What each symbol does to the items:
* | ke na ze vo li zu za
z698 | z820 - z216 - z434 z210 -
z954 | z320 z507 z523 z114 z512 z366 z933
z234 | z127 z727 z228 z744 z181 z775 z869
z466 | z352 z173 z929 z750 z541 z778 z383
z575 | z31 z548 z153 z372 z172 z706 z991
z364 | - - z991 z593 - z196 z153
z2 | z354 z219 z161 z413 z972 z327 z606
z717 | z210 z932 z933 z97 z880 z820 z523
z946 | - z593 z385 - - z73 z381
z210 | z717 z988 z146 z232 z383 z698 z541
z196 | z750 z869 z628 z352 z450 z364 z727
z949 | z250 z628 z869 z550 z6 z131 z228
z161 | z744 z383 z2 z127 z988 z446 z173
z228 | z413 z706 z234 z354 z921 z548 z949
z987 | - z523 z507 - z73 - z932
z446 | z381 z434 z327 - - z161 -
z306 | - - - z366 z991 z114 z172
z320 | z954 z288 z541 z129 z929 z78 z146
z727 | z598 z234 z706 z880 z97 z153 z196
z778 | z593 - z654 - - z466 z434
z381 | z446 z765 z309 z775 z857 z744 z946
z933 | z146 z686 z717 z529 z939 z346 z954
z383 | z880 z161 z219 z598 z210 z434 z466
z434 | z765 z446 z282 z846 z698 z383 z778
z309 | z327 z372 z381 z548 z393 z354 z385
z450 | - - z114 z523 z196 - z97
z114 | z129 z6 z450 z954 z628 z306 z529
z869 | - z196 z949 z73 - - z234
z385 | z15 z189 z946 z131 z646 z550 z309
z6 | - z114 - z507 z949 - z921
z181 | - z97 z921 z932 z234 - -
z447 | z172 - - z216 z31 z997 -
z97 | z232 z181 z529 z717 z727 z756 z450
z628 | z863 z949 z196 z512 z114 z991 z706
z921 | z583 z529 z181 z686 z228 z852 z6
z250 | z949 z863 - z606 - - z413
z583 | z921 z997 - z972 z413 - -
z131 | - z991 - z385 - z949 z548
z988 | z932 z210 z972 - z161 - -
z73 | z173 z352 z550 z869 z987 z946 z744
z366 | z78 z646 z130 z306 z189 z954 z346
z646 | - z366 - - z385 z507 z393
z352 | z466 z73 z512 z196 z523 z593 z880
z972 | z686 z146 z988 z583 z2 z117 z288
z282 | z372 z327 z434 z31 z216 z219 z654
z523 | z541 z987 z954 z450 z352 z130 z717
z189 | z654 z385 z593 z991 z366 z512 z372
z857 | - z820 z393 - z381 z932 -
z146 | z933 z972 z210 z997 z219 z216 z320
z541 | z523 - z320 - z466 - z210
z686 | z972 z933 z932 z921 z354 z393 z507
z327 | z309 z282 z446 z925 z117 z2 z15
z744 | z161 z880 z354 z234 z932 z381 z73
z925 | z548 z31 - z327 - z413 -
z593 | z778 z946 z189 z364 z130 z352 z765
z512 | z929 z550 z352 z628 z954 z189 z939
z216 | z346 z117 z698 z447 z282 z146 z78
z346 | z216 z393 z820 z172 z372 z933 z366
z529 | z997 z921 z97 z933 z706 z172 z114
z706 | z308 z228 z727 z939 z529 z575 z628
z219 | z939 z2 z383 z308 z146 z282 z929
z548 | z925 z575 z775 z309 z852 z228 z131
z172 | z447 z852 z756 z346 z575 z529 z306
z31 | z575 z925 z846 z282 z447 z308 z656
z173 | z73 z466 z606 - - - z161
z550 | z606 z512 z73 z949 z507 z385 z354
z991 | z656 z131 z364 z189 z306 z628 z575
z129 | z114 - - z320 z863 - z997
z929 | z512 z606 z466 z863 z320 z654 z219
z372 | z282 z309 z765 z575 z346 z939 z189
z997 | z529 z583 z232 z146 z308 z447 z129
z393 | z117 z346 z857 z852 z309 z686 z646
z750 | z196 - z863 z466 - - z598
z880 | z383 z744 z939 z727 z717 z765 z352
z598 | z727 z127 z308 z383 z232 z846 z750
z127 | z234 z598 z413 z161 - - -
z863 | z628 z250 z750 z929 z129 z656 z308
z846 | z153 - z31 z434 - z598 -
z153 | z846 z775 z575 z765 z756 z727 z364
z765 | z434 z381 z372 z153 z820 z880 z593
z775 | - z153 z548 z381 - z234 -
z852 | - z172 - z393 z548 z921 -
z117 | z393 z216 - - z327 z972 -
z354 | z2 z939 z744 z228 z686 z309 z550
z308 | z706 z413 z598 z219 z997 z31 z863
z654 | z189 z15 z778 z656 z78 z929 z282
z413 | z228 z308 z127 z2 z583 z925 z250
z15 | z385 z654 - - - z606 z327
z130 | - - z366 - z593 z523 z820
z606 | z550 z929 z173 z250 z288 z15 z2
z288 | z507 z320 - - z606 - z972
z932 | z988 z717 z686 z181 z744 z857 z987
z78 | z366 - - - z654 z320 z216
z939 | z219 z354 z880 z706 z933 z372 z512
z656 | z991 - - z654 - z863 z31
z756 | - - z172 z820 z153 z97 -
z507 | z288 z954 z987 z6 z550 z646 z686
z820 | z698 z857 z346 z756 z765 z717 z130
z232 | z97 - z997 z210 z598 - -

In the rows, 178 stands for zero.

The rows follow the links: the fewer symbols apart two items are, the more alike their rows tend to be.

Each row is also shifted at random along 3 hidden directions that mean nothing.

Some items, each with a row of numbers:
z820 -> [174, 193, 156, 176, 183, 184, 177, 155, 179, 197, 166, 194, 190, 198, 180, 198, 193, 170, 158, 178, 169, 200, 186, 182, 170, 155, 176, 151, 190, 177, 192, 185, 193, 179, 184, 171, 175, 179, 209, 187, 163, 183, 186, 170, 176, 200, 170, 198, 152, 202, 198, 173, 162, 156, 148]
z354 -> [162, 157, 198, 194, 197, 176, 182, 169, 171, 180, 183, 162, 183, 164, 185, 177, 161, 160, 198, 172, 170, 181, 171, 170, 173, 195, 194, 169, 193, 181, 172, 203, 181, 175, 185, 204, 180, 194, 177, 175, 179, 172, 199, 203, 206, 163, 176, 202, 186, 190, 157, 204, 161, 179, 203]
z309 -> [197, 161, 186, 175, 194, 173, 207, 171, 192, 152, 180, 185, 196, 172, 172, 178, 175, 176, 174, 199, 158, 174, 166, 190, 180, 182, 197, 170, 188, 172, 196, 180, 185, 192, 177, 203, 186, 196, 182, 164, 178, 192, 191, 188, 212, 181, 174, 179, 187, 176, 163, 173, 153, 192, 187]
z606 -> [90, 180, 180, 182, 198, 164, 189, 185, 163, 166, 172, 170, 183, 146, 182, 150, 164, 183, 202, 185, 170, 151, 175, 178, 198, 200, 171, 198, 180, 172, 162, 140, 189, 202, 162, 196, 155, 193, 159, 177, 162, 171, 182, 161, 184, 158, 161, 157, 227, 162, 192, 179, 197, 198, 201]
z219 -> [165, 175, 169, 191, 177, 160, 181, 219, 191, 187, 168, 163, 168, 149, 150, 185, 176, 190, 173, 163, 183, 159, 195, 168, 171, 213, 186, 185, 188, 192, 149, 151, 203, 184, 195, 194, 180, 161, 147, 183, 167, 174, 180, 169, 164, 175, 164, 180, 202, 172, 181, 197, 204, 193, 177]
z130 -> [223, 193, 166, 154, 176, 197, 172, 176, 166, 186, 172, 188, 175, 216, 159, 163, 184, 155, 167, 187, 166, 191, 172, 166, 172, 158, 182, 149, 166, 173, 203, 204, 175, 168, 166, 184, 186, 164, 202, 186, 162, 188, 191, 193, 179, 184, 173, 172, 151, 198, 196, 171, 173, 166, 150]
z593 -> [165, 184, 182, 160, 172, 191, 189, 208, 164, 159, 172, 188, 177, 199, 145, 168, 188, 181, 158, 192, 165, 151, 168, 164, 172, 179, 159, 163, 195, 189, 177, 173, 190, 171, 182, 188, 182, 148, 161, 183, 177, 184, 200, 180, 156, 182, 151, 178, 196, 189, 205, 163, 175, 174, 166]
z172 -> [193, 200, 175, 167, 169, 175, 172, 180, 184, 178, 193, 197, 186, 173, 174, 218, 185, 188, 153, 179, 167, 202, 190, 184, 179, 171, 186, 178, 183, 183, 179, 184, 191, 195, 161, 146, 170, 175, 189, 171, 160, 174, 168, 186, 164, 200, 167, 187, 161, 186, 187, 180, 179, 195, 174]
z744 -> [169, 154, 175, 193, 205, 185, 185, 176, 169, 185, 176, 155, 180, 175, 174, 164, 183, 177, 206, 160, 176, 156, 161, 195, 164, 182, 182, 175, 185, 169, 177, 188, 176, 154, 187, 202, 180, 171, 163, 167, 193, 177, 190, 193, 190, 161, 191, 195, 188, 188, 147, 191, 141, 157, 175]
z863 -> [165, 184, 206, 172, 154, 179, 165, 201, 179, 163, 160, 174, 164, 167, 180, 183, 177, 146, 176, 176, 187, 202, 174, 146, 181, 190, 198, 177, 176, 202, 159, 200, 159, 163, 186, 181, 202, 181, 177, 197, 197, 167, 160, 194, 174, 174, 187, 169, 151, 166, 163, 186, 208, 187, 186]
z954 -> [215, 197, 184, 183, 173, 186, 173, 205, 159, 207, 178, 163, 165, 184, 133, 158, 160, 177, 192, 164, 160, 164, 194, 158, 172, 196, 157, 195, 176, 185, 149, 180, 198, 184, 168, 174, 160, 138, 136, 173, 151, 142, 193, 175, 156, 175, 137, 176, 198, 210, 209, 194, 205, 191, 185]
z2 -> [192, 147, 186, 193, 203, 157, 177, 171, 208, 165, 176, 165, 192, 147, 216, 158, 173, 176, 189, 167, 187, 178, 176, 186, 190, 171, 198, 162, 177, 168, 183, 177, 169, 179, 193, 206, 180, 226, 181, 177, 187, 197, 164, 168, 216, 149, 207, 173, 187, 160, 153, 164, 183, 177, 184]
z234 -> [210, 148, 173, 193, 177, 191, 189, 171, 172, 171, 186, 167, 165, 175, 200, 179, 189, 192, 201, 157, 195, 162, 164, 204, 181, 174, 161, 186, 183, 162, 192, 174, 156, 173, 198, 181, 179, 184, 170, 157, 212, 171, 180, 176, 169, 169, 196, 184, 203, 157, 145, 177, 165, 158, 190]
z146 -> [227, 171, 161, 199, 189, 157, 169, 163, 203, 194, 171, 182, 190, 158, 223, 173, 185, 200, 166, 155, 205, 177, 206, 207, 199, 173, 171, 172, 171, 164, 179, 149, 187, 211, 183, 175, 162, 209, 202, 182, 168, 198, 150, 139, 186, 162, 210, 172, 171, 155, 186, 145, 200, 165, 150]
z153 -> [164, 180, 170, 176, 155, 199, 188, 198, 170, 160, 183, 185, 175, 196, 159, 203, 202, 215, 170, 182, 186, 164, 179, 187, 172, 184, 150, 193, 177, 173, 173, 157, 186, 186, 199, 173, 174, 152, 160, 180, 188, 186, 186, 181, 143, 204, 162, 187, 201, 165, 177, 180, 150, 181, 185]
z196 -> [147, 170, 202, 188, 146, 196, 169, 177, 190, 176, 168, 178, 166, 191, 186, 176, 197, 170, 178, 166, 181, 194, 161, 162, 183, 187, 172, 163, 171, 182, 173, 216, 151, 167, 194, 176, 215, 174, 198, 193, 201, 160, 168, 201, 152, 154, 193, 187, 161, 186, 174, 175, 184, 160, 188]
z706 -> [145, 175, 195, 198, 170, 184, 168, 200, 174, 180, 172, 176, 174, 155, 191, 209, 195, 192, 170, 163, 173, 173, 198, 182, 185, 205, 172, 193, 184, 179, 139, 155, 184, 204, 190, 163, 182, 173, 162, 177, 177, 166, 173, 178, 149, 181, 179, 186, 190, 169, 161, 182, 179, 198, 211]
z450 -> [187, 187, 182, 178, 163, 195, 153, 166, 172, 190, 179, 178, 156, 197, 195, 178, 181, 164, 185, 161, 172, 200, 184, 174, 185, 186, 178, 167, 180, 172, 167, 202, 160, 166, 172, 158, 188, 166, 196, 187, 190, 154, 167, 187, 158, 174, 201, 183, 153, 199, 191, 172, 190, 156, 176]
z987 -> [215, 172, 183, 182, 189, 184, 170, 148, 155, 196, 176, 161, 173, 200, 185, 148, 172, 161, 204, 168, 175, 182, 162, 175, 177, 151, 188, 165, 175, 158, 188, 215, 156, 159, 173, 188, 178, 184, 203, 169, 186, 170, 177, 181, 206, 157, 192, 182, 169, 199, 186, 187, 171, 144, 166]
z364 -> [154, 192, 201, 162, 156, 201, 189, 190, 174, 146, 161, 196, 180, 196, 185, 180, 197, 178, 165, 193, 169, 181, 157, 178, 180, 166, 166, 180, 182, 180, 187, 185, 173, 178, 183, 172, 208, 159, 183, 190, 197, 183, 176, 197, 153, 195, 174, 187, 162, 169, 178, 169, 176, 178, 185]
z775 -> [118, 168, 182, 174, 174, 191, 189, 171, 174, 154, 199, 192, 182, 196, 176, 193, 186, 176, 191, 188, 178, 182, 165, 178, 160, 170, 188, 175, 188, 181, 198, 190, 168, 168, 177, 170, 179, 174, 180, 168, 193, 179, 184, 188, 189, 195, 171, 200, 186, 174, 153, 182, 143, 182, 196]
z727 -> [117, 171, 182, 191, 157, 192, 164, 183, 172, 195, 176, 172, 168, 180, 168, 202, 183, 175, 179, 159, 177, 201, 183, 178, 161, 191, 188, 171, 182, 189, 157, 200, 168, 165, 196, 172, 201, 163, 181, 183, 198, 155, 172, 199, 153, 186, 195, 203, 152, 187, 162, 198, 171, 170, 185]
z929 -> [216, 165, 183, 189, 174, 171, 169, 213, 195, 187, 143, 165, 174, 147, 162, 142, 181, 185, 161, 176, 185, 143, 174, 165, 181, 208, 183, 187, 170, 193, 155, 145, 191, 171, 201, 202, 193, 160, 159, 193, 175, 187, 183, 167, 161, 163, 174, 166, 201, 163, 176, 169, 211, 190, 176]
z921 -> [187, 178, 174, 199, 176, 168, 173, 139, 178, 186, 192, 188, 183, 159, 209, 203, 172, 189, 202, 175, 176, 197, 182, 202, 197, 182, 175, 191, 182, 154, 186, 187, 166, 191, 161, 160, 167, 204, 193, 170, 177, 163, 157, 165, 191, 171, 199, 181, 170, 175, 159, 186, 171, 180, 195]
z654 -> [191, 177, 188, 167, 188, 162, 194, 184, 202, 152, 145, 200, 197, 159, 219, 155, 194, 176, 142, 202, 179, 181, 169, 174, 203, 172, 177, 151, 169, 185, 196, 159, 175, 205, 173, 197, 193, 197, 213, 197, 166, 215, 170, 152, 182, 168, 183, 159, 180, 154, 181, 126, 193, 189, 173]
z73 -> [140, 155, 190, 186, 185, 189, 196, 165, 167, 164, 155, 175, 179, 173, 208, 143, 186, 169, 198, 178, 161, 164, 163, 197, 187, 173, 170, 171, 174, 163, 185, 185, 173, 187, 173, 189, 186, 185, 179, 175, 175, 183, 174, 160, 196, 140, 188, 179, 189, 178, 179, 161, 168, 157, 190]
z127 -> [166, 159, 179, 189, 178, 177, 176, 181, 185, 175, 191, 179, 158, 163, 175, 187, 184, 210, 189, 159, 202, 147, 180, 188, 179, 177, 171, 201, 165, 157, 186, 148, 166, 159, 193, 181, 167, 179, 167, 167, 209, 186, 165, 167, 173, 181, 193, 180, 206, 144, 147, 183, 164, 178, 187]
z6 -> [256, 178, 183, 169, 168, 177, 174, 159, 165, 177, 190, 170, 172, 172, 203, 171, 173, 180, 198, 171, 188, 172, 167, 193, 188, 176, 172, 199, 166, 162, 171, 176, 148, 185, 157, 171, 171, 195, 179, 172, 192, 162, 153, 160, 182, 162, 192, 168, 191, 158, 172, 189, 189, 171, 197]
z991 -> [215, 185, 200, 159, 155, 190, 187, 197, 172, 143, 164, 197, 182, 176, 193, 178, 195, 172, 163, 201, 182, 190, 152, 171, 188, 170, 183, 178, 186, 189, 186, 179, 170, 195, 179, 180, 211, 180, 181, 188, 175, 192, 174, 190, 167, 185, 175, 173, 183, 165, 179, 154, 184, 199, 196]
z466 -> [180, 170, 181, 187, 182, 200, 176, 201, 182, 185, 150, 167, 162, 170, 185, 141, 191, 197, 173, 164, 188, 144, 178, 181, 183, 181, 160, 172, 160, 176, 161, 158, 179, 167, 202, 192, 190, 162, 167, 181, 195, 194, 178, 160, 149, 150, 185, 157, 185, 161, 189, 156, 199, 160, 159]
z282 -> [144, 184, 171, 161, 184, 170, 188, 198, 194, 160, 166, 191, 195, 174, 154, 199, 187, 171, 153, 189, 183, 185, 190, 167, 180, 183, 186, 166, 179, 204, 168, 165, 210, 179, 193, 187, 181, 180, 161, 193, 162, 198, 197, 187, 164, 188, 155, 173, 175, 181, 175, 182, 190, 203, 167]
z232 -> [154, 194, 154, 184, 161, 185, 160, 180, 183, 209, 191, 174, 167, 177, 166, 198, 180, 215, 174, 155, 196, 172, 201, 188, 164, 176, 162, 205, 173, 161, 166, 160, 179, 164, 181, 163, 166, 153, 172, 179, 178, 170, 162, 176, 152, 181, 179, 183, 169, 165, 179, 176, 193, 180, 167]
z686 -> [175, 180, 164, 205, 204, 170, 192, 147, 168, 204, 194, 170, 184, 162, 199, 180, 157, 192, 207, 175, 166, 174, 190, 199, 182, 188, 161, 188, 185, 157, 175, 158, 190, 219, 168, 171, 138, 189, 160, 164, 165, 171, 173, 159, 197, 164, 174, 182, 204, 176, 184, 179, 174, 180, 188]
z447 -> [215, 200, 158, 162, 165, 164, 173, 183, 195, 182, 198, 194, 183, 182, 171, 202, 184, 186, 162, 184, 195, 200, 194, 177, 177, 172, 189, 192, 179, 183, 180, 169, 187, 177, 169, 162, 175, 184, 196, 185, 176, 184, 163, 179, 173, 202, 179, 170, 162, 172, 192, 176, 183, 190, 160]
z717 -> [222, 174, 161, 191, 185, 192, 166, 170, 179, 207, 182, 161, 161, 189, 159, 182, 173, 165, 173, 148, 174, 192, 195, 175, 158, 171, 180, 154, 184, 175, 174, 195, 184, 154, 197, 179, 178, 151, 182, 176, 181, 160, 184, 203, 172, 173, 180, 197, 155, 203, 183, 201, 174, 145, 149]

Start, symbols taken left to right, then the item you end at.
Answer with the item's name.
[247, 193, 194, 169, 159, 187, 157, 171, 167, 187, 174, 175, 172, 168, 195, 182, 181, 190, 185, 167, 182, 185, 179, 182, 198, 187, 167, 187, 181, 176, 170, 181, 162, 188, 171, 153, 183, 177, 189, 181, 179, 155, 168, 172, 162, 169, 195, 176, 173, 171, 187, 168, 198, 183, 188]
ke li: z863
[162, 184, 157, 187, 166, 162, 168, 153, 188, 189, 202, 173, 178, 153, 200, 203, 163, 194, 187, 169, 193, 188, 199, 199, 196, 180, 185, 206, 171, 161, 182, 162, 172, 193, 167, 151, 153, 207, 175, 162, 175, 174, 139, 165, 190, 179, 195, 173, 186, 166, 163, 191, 193, 187, 187]
vo vo ke: z921
[227, 182, 202, 164, 178, 176, 187, 194, 181, 152, 143, 199, 197, 170, 195, 157, 191, 179, 160, 195, 165, 187, 167, 167, 189, 179, 175, 156, 180, 187, 188, 188, 177, 204, 184, 193, 205, 190, 192, 197, 174, 206, 179, 175, 178, 170, 168, 171, 174, 167, 194, 150, 191, 182, 177]
ze vo zu: z196
[130, 180, 166, 180, 191, 184, 177, 141, 157, 214, 203, 161, 184, 199, 175, 179, 160, 167, 202, 157, 162, 183, 198, 188, 152, 170, 175, 176, 178, 169, 176, 204, 186, 171, 163, 180, 161, 179, 176, 166, 186, 160, 190, 184, 198, 169, 173, 209, 178, 201, 178, 199, 167, 161, 178]
zu ze ke: z117
[243, 154, 165, 179, 198, 151, 204, 164, 203, 149, 170, 180, 193, 159, 203, 166, 186, 179, 167, 195, 194, 169, 159, 178, 180, 168, 191, 164, 175, 180, 197, 174, 176, 163, 185, 205, 182, 205, 196, 179, 189, 224, 187, 165, 219, 176, 192, 167, 180, 153, 155, 164, 158, 177, 177]
ze ze: z327
[225, 174, 204, 190, 184, 176, 181, 200, 178, 174, 148, 174, 169, 174, 193, 156, 179, 167, 180, 170, 175, 167, 179, 157, 179, 197, 172, 159, 176, 187, 168, 185, 172, 178, 195, 190, 209, 172, 178, 195, 188, 169, 185, 174, 162, 150, 188, 183, 181, 177, 177, 165, 201, 181, 183]
zu na: z385
[170, 195, 153, 172, 154, 194, 172, 182, 159, 185, 197, 196, 171, 201, 150, 205, 181, 195, 162, 170, 176, 173, 187, 177, 165, 187, 156, 194, 181, 165, 186, 161, 183, 178, 170, 153, 175, 153, 167, 173, 169, 174, 183, 184, 150, 209, 155, 192, 176, 188, 182, 189, 171, 185, 172]
li ke: z846
[121, 179, 203, 174, 172, 179, 177, 169, 173, 157, 186, 175, 190, 166, 206, 176, 173, 161, 196, 173, 157, 183, 163, 182, 196, 198, 173, 199, 185, 185, 167, 189, 158, 193, 165, 169, 175, 211, 172, 168, 177, 159, 161, 185, 188, 169, 182, 182, 203, 163, 172, 180, 194, 193, 233]
zu na zu: z628
[239, 171, 198, 179, 170, 187, 192, 202, 201, 146, 165, 195, 192, 168, 198, 197, 204, 180, 154, 185, 181, 194, 175, 180, 183, 174, 170, 170, 193, 188, 181, 181, 159, 191, 189, 178, 200, 187, 180, 186, 194, 200, 166, 182, 158, 196, 196, 180, 166, 146, 153, 162, 162, 191, 188]
ke za ke: z991
[213, 190, 184, 189, 169, 174, 162, 165, 176, 193, 192, 178, 171, 172, 187, 203, 178, 194, 184, 161, 176, 190, 199, 183, 173, 189, 167, 188, 181, 171, 162, 173, 177, 191, 172, 155, 174, 165, 171, 180, 174, 150, 157, 176, 161, 178, 196, 195, 187, 182, 173, 191, 190, 182, 185]
za za li: z706
[141, 169, 181, 166, 192, 182, 196, 167, 169, 150, 171, 186, 187, 198, 183, 157, 177, 171, 182, 204, 166, 175, 157, 197, 193, 167, 173, 166, 188, 162, 194, 192, 172, 189, 165, 199, 191, 191, 192, 169, 188, 195, 191, 177, 200, 179, 165, 181, 185, 175, 180, 169, 158, 175, 183]
ze li: z646
[143, 178, 189, 179, 160, 178, 165, 188, 166, 172, 188, 166, 169, 163, 162, 166, 161, 169, 191, 183, 180, 156, 171, 161, 183, 195, 178, 212, 165, 178, 158, 171, 163, 173, 171, 168, 161, 178, 142, 164, 183, 165, 175, 177, 180, 167, 166, 164, 208, 164, 165, 189, 200, 205, 203]
ke ke: z250
[167, 168, 189, 200, 188, 169, 186, 184, 186, 185, 156, 181, 180, 148, 202, 183, 196, 184, 163, 175, 171, 169, 195, 191, 179, 205, 172, 155, 186, 182, 159, 179, 194, 204, 192, 183, 178, 184, 154, 186, 166, 187, 183, 175, 158, 158, 178, 191, 194, 172, 178, 177, 184, 185, 187]
ze na vo: z234
[205, 162, 205, 183, 188, 173, 189, 174, 173, 164, 165, 166, 174, 168, 200, 147, 179, 172, 193, 191, 166, 154, 156, 181, 184, 186, 171, 175, 177, 173, 177, 187, 169, 207, 183, 205, 183, 199, 169, 168, 182, 178, 182, 167, 201, 147, 182, 176, 214, 165, 174, 173, 185, 178, 191]
vo ze: z869
[192, 174, 188, 178, 165, 181, 188, 173, 183, 150, 201, 178, 188, 180, 161, 204, 177, 153, 187, 201, 163, 200, 155, 167, 169, 165, 203, 172, 191, 191, 186, 207, 164, 158, 179, 181, 188, 195, 188, 167, 201, 186, 176, 210, 200, 202, 185, 196, 171, 178, 138, 192, 153, 191, 199]
na za: z991
[174, 167, 185, 170, 169, 170, 180, 176, 203, 146, 204, 177, 188, 176, 176, 200, 172, 152, 180, 202, 176, 211, 161, 159, 167, 172, 218, 179, 190, 197, 192, 206, 161, 146, 175, 171, 185, 207, 204, 183, 197, 191, 176, 208, 210, 197, 191, 180, 155, 171, 144, 193, 173, 189, 192]
ke li zu: z921
[203, 187, 159, 171, 183, 163, 183, 167, 198, 175, 175, 195, 194, 179, 188, 192, 176, 175, 153, 190, 178, 205, 194, 181, 188, 154, 184, 164, 171, 186, 188, 166, 193, 191, 164, 175, 181, 192, 207, 186, 162, 202, 177, 167, 188, 192, 187, 167, 161, 183, 199, 163, 186, 177, 145]
za zu: z320
[182, 183, 207, 182, 158, 192, 181, 204, 175, 171, 159, 178, 168, 149, 196, 175, 188, 184, 179, 170, 183, 174, 173, 173, 190, 204, 172, 190, 179, 179, 147, 180, 160, 198, 181, 174, 194, 180, 165, 171, 188, 171, 165, 168, 153, 162, 183, 179, 191, 169, 164, 174, 194, 191, 196]
vo za na: z354
[164, 166, 166, 198, 181, 181, 172, 204, 187, 196, 170, 160, 169, 165, 163, 174, 178, 191, 174, 161, 199, 160, 183, 171, 159, 186, 175, 169, 182, 178, 179, 173, 193, 149, 200, 193, 185, 146, 160, 175, 190, 179, 183, 187, 164, 174, 179, 188, 179, 176, 170, 177, 185, 161, 147]
za na za: z161
